Below are the code and all the weights of a small trained network. Each question names an input and a target symbol and asks about switching units off, where a switched-off unit gives its printed mean instead of its output.

import numpy as np


def w(rows, s, z=0):
    codes = np.array(rows[::2]) - 128.0
    scale = np.full(codes.shape[1], s)
    scale[-1] = z or s
    return codes * scale


def norm(h):
    return h / np.sqrt((h * h).mean(-1, keepdims=True) + 1e-5)


def f(y):
    return np.maximum(y, 0)


def softmax(a):
    e = np.exp(a - a.max(-1, keepdims=True))
    return e / e.sum(-1, keepdims=True)


def log_softmax(a):
    a = a - a.max(-1, keepdims=True)
    return a - np.log(np.exp(a).sum(-1, keepdims=True))


def net(x, mask):
    ids = ['αβγθμσω'.index(c) for c in x.split()]
    T = len(ids)
    res = E[ids] + P[:T]
    u = 0
    for l in range(2):
        r = norm(res)
        for j in range(2):
            rows = slice(2 * j, 2 * j + 2)
            q, k, v = (r @ M[l][rows].T for M in (Q, K, V))
            z = softmax(np.where(np.tri(T) > 0, q @ k.T / 2**0.5, -1e9)) @ v
            o = O[l][rows]
            res = res + np.where(mask[u + j], z, o[:, -1]) @ o[:, :-1]
        u += 2
        y = f(norm(res) @ A[l][:, :-1].T + A[l][:, -1])
        res = res + np.where(mask[u : u + 8], y, B[l][:, -1]) @ B[l][:, :-1]
        u += 8
    return log_softmax(norm(res)[-1] @ U[:, :-1].T + U[:, -1])


Q, K, V, O, A, B = {}, {}, {}, {}, {}, {}
E = w([
[229,139,86,109,214],'α',
[149,128,79,254,62],'β',
[157,146,112,34,229],'γ',
[35,114,49,93,145],'θ',
[46,43,161,127,174],'μ',
[182,38,171,24,131],'σ',
[84,191,49,92,25],'ω',
],0.0081)
P = w([
[208,27,2,200,167],'0',
[174,35,16,168,163],'1',
[151,50,32,141,161],'2',
[137,76,58,136,151],'3',
[127,95,81,127,139],'4',
[117,109,106,123,127],'5',
[109,124,132,115,112],'6',
[100,139,155,106,100],'7',
[94,157,179,101,88],'8',
[90,170,199,96,81],'9',
[87,183,214,99,71],'10',
],0.0051)
Q[0] = w([
[70,71,121,232,25],'0.h0',
[22,1,170,145,126],'0.h0',
[186,151,107,7,164],'0.h1',
[151,118,56,51,169],'0.h1',
],0.0095)
K[0] = w([
[167,119,2,194,143],'0.h0',
[109,34,96,111,174],'0.h0',
[85,197,185,86,117],'0.h1',
[59,115,201,69,113],'0.h1',
],0.0082)
V[0] = w([
[142,121,148,70,2],'0.h0',
[116,56,202,117,31],'0.h0',
[131,132,214,55,151],'0.h1',
[219,83,88,147,150],'0.h1',
],0.0055)
O[0] = w([
[253,192,94,198,171,82],'0.h0',
[76,109,73,34,101,77],'0.h0',
[87,186,110,195,169,111],'0.h1',
[143,243,210,118,100,254],'0.h1',
],0.005,0.004)
A[0] = w([
[130,73,142,71,163,94],'0.n0',
[106,139,73,89,1,128],'0.n1',
[122,155,132,191,197,70],'0.n2',
[85,114,124,76,57,158],'0.n3',
[168,58,134,122,144,60],'0.n4',
[134,129,45,221,191,131],'0.n5',
[97,174,182,83,78,251],'0.n6',
[131,88,178,174,188,203],'0.n7',
],0.0064,0.0028)
B[0] = w([
[109,113,108,165,118,235],'0.n0',
[212,116,119,149,90,220],'0.n1',
[148,129,150,87,127,163],'0.n2',
[124,226,113,151,133,221],'0.n3',
[98,150,139,111,98,188],'0.n4',
[2,102,108,55,153,201],'0.n5',
[143,91,97,105,134,251],'0.n6',
[129,108,190,159,147,215],'0.n7',
],0.0079,0.0033)
Q[1] = w([
[208,131,86,92,208],'1.h0',
[132,71,135,1,133],'1.h0',
[202,129,150,103,158],'1.h1',
[59,133,108,94,169],'1.h1',
],0.0081)
K[1] = w([
[153,169,139,119,32],'1.h0',
[77,226,119,2,160],'1.h0',
[145,216,196,80,95],'1.h1',
[135,207,103,162,108],'1.h1',
],0.0088)
V[1] = w([
[189,35,72,135,205],'1.h0',
[97,218,46,73,188],'1.h0',
[159,176,114,2,137],'1.h1',
[205,105,126,99,136],'1.h1',
],0.0047)
O[1] = w([
[119,231,131,132,113,253],'1.h0',
[148,187,97,254,182,148],'1.h0',
[121,79,111,48,113,215],'1.h1',
[160,89,145,198,94,214],'1.h1',
],0.0076,0.0032)
A[1] = w([
[71,37,124,253,104,85],'1.n0',
[248,151,139,66,131,129],'1.n1',
[209,147,144,193,112,102],'1.n2',
[74,95,222,188,159,84],'1.n3',
[78,85,206,138,107,116],'1.n4',
[76,82,56,98,96,253],'1.n5',
[15,208,79,197,135,92],'1.n6',
[2,181,61,80,177,236],'1.n7',
],0.0061,0.0016)
B[1] = w([
[243,255,184,71,251,155],'1.n0',
[84,123,154,146,61,253],'1.n1',
[158,133,17,194,117,168],'1.n2',
[98,138,18,101,91,158],'1.n3',
[121,220,107,73,168,150],'1.n4',
[133,140,251,174,165,178],'1.n5',
[115,59,201,146,48,170],'1.n6',
[111,89,108,168,6,221],'1.n7',
],0.0052,0.0055)
U = w([
[117,175,1,104,93,112],'α',
[224,208,184,174,138,95],'β',
[133,133,69,208,203,253],'γ',
[52,39,150,233,117,61],'θ',
[79,209,184,116,196,214],'μ',
[149,74,217,57,94,12],'σ',
[138,30,91,91,178,232],'ω',
],0.0098,0.0028)

Each question gives the input, a string of symbols that net reads in full, and the target symbol t.
The units are the heads (2 rows each of Q, K, V and O) and the neurons (one row each of A and B). Each row of codes is followed by its name. A weight is (code - 128) times the scale printed after its matrix; where a second scale follows, it is the last column's (O, A, B and U).
mask holds one flag per unit, layer by layer, with each layer's heads first. A switched-off unit (its flag False) gives its mean, the last column of its rows in O or B, instead of its output. The means were averaged over made-up inputs and are rounded, as every weight is.
A unit's drop is (log p(t) with every unit on - log p(t) with that unit switched off) / (log p(t) with every unit on - log p(t) with every unit switched off).
The circuit of an input: a set's keep is (log p(t) with only the set's units on - log p(t) with every unit switched off) / (log p(t) with every unit on - log p(t) with every unit switched off). Starting from the 12 units with the biggest drops (on a tie, the unit counted first), units are removed one at a time, each time the one whose removal leaves the highest keep (on an exact tie, the one counted first), for as long as the keep stays at least 0.8.
circuit, biggest first: the units of the circuit, biggest drop first
top k neurons: the k neurons with the biggest drops, biggest first
top k neurons in layer l: the k neurons of layer l with the biggest drops, biggest first
drop when u is switched off: that unit's drop, to one decimal
input β α σ γ α μ α γ, target θ: circuit, biggest first : (0.h1; 1.n7; 1.h0; 1.n6)
input α α θ ω γ ω γ, target ω: circuit, biggest first : (1.h0; 0.n3)
input θ α α β, target β: circuit, biggest first : (1.n0)
input γ σ σ θ σ, target θ: circuit, biggest first : (0.n0; 1.h0)
input α σ β σ σ ω γ, target ω: circuit, biggest first : (1.h0; 0.h1)
input α ω σ α σ γ β μ β σ α, target α: circuit, biggest first : (0.h0; 0.n5; 0.h1)
input β α α ω α α, target ω: circuit, biggest first : (0.h1; 1.h0)
input α ω σ α σ α α σ γ, target α: circuit, biggest first : (1.n7; 0.h0; 0.h1)
input β α γ, target μ: top 3 neurons : (0.n7; 0.n5; 1.n2)
input μ σ θ β θ σ, target θ: top 2 neurons in layer 0 : (0.n0; 0.n3)
input σ σ α α ω ω γ σ, target α: top 4 neurons in layer 0 : (0.n5; 0.n1; 0.n0; 0.n3)
input σ α ω γ θ γ, target γ: top 3 neurons : (0.n3; 0.n5; 0.n0)
input α β α, target σ: circuit, biggest first : (0.h1; 1.h0; 0.h0)
input γ γ α β α σ μ, target μ: top neuron : (1.n0)
input β β σ σ α β σ β σ σ γ, target α: circuit, biggest first : (0.h0; 0.h1; 1.n7)
input θ α α γ σ β α σ α α, target α: top 2 neurons in layer 0 : (0.n5; 0.n1)
input α α α, target β: top 3 neurons in layer 1 : (1.n7; 1.n2; 1.n6)
input γ α γ γ α, target μ: top 3 neurons in layer 0 : (0.n5; 0.n7; 0.n2)
input α β θ α γ, target γ: top 2 neurons in layer 0 : (0.n3; 0.n7)
input θ α β, target β: top neuron : (1.n0)
input α β θ, target θ: top 2 neurons in layer 1 : (1.n6; 1.n5)
input α σ β γ α μ γ, target θ: drop when 1.h0 is switched off : 0.1
input α β γ, target μ: drop when 1.h1 is switched off : 0.5
input α β α β α α α ω μ, target μ: drop when 0.n7 is switched off : 0.1
input γ α α α α θ α, target γ: drop when 0.n3 is switched off : 0.0
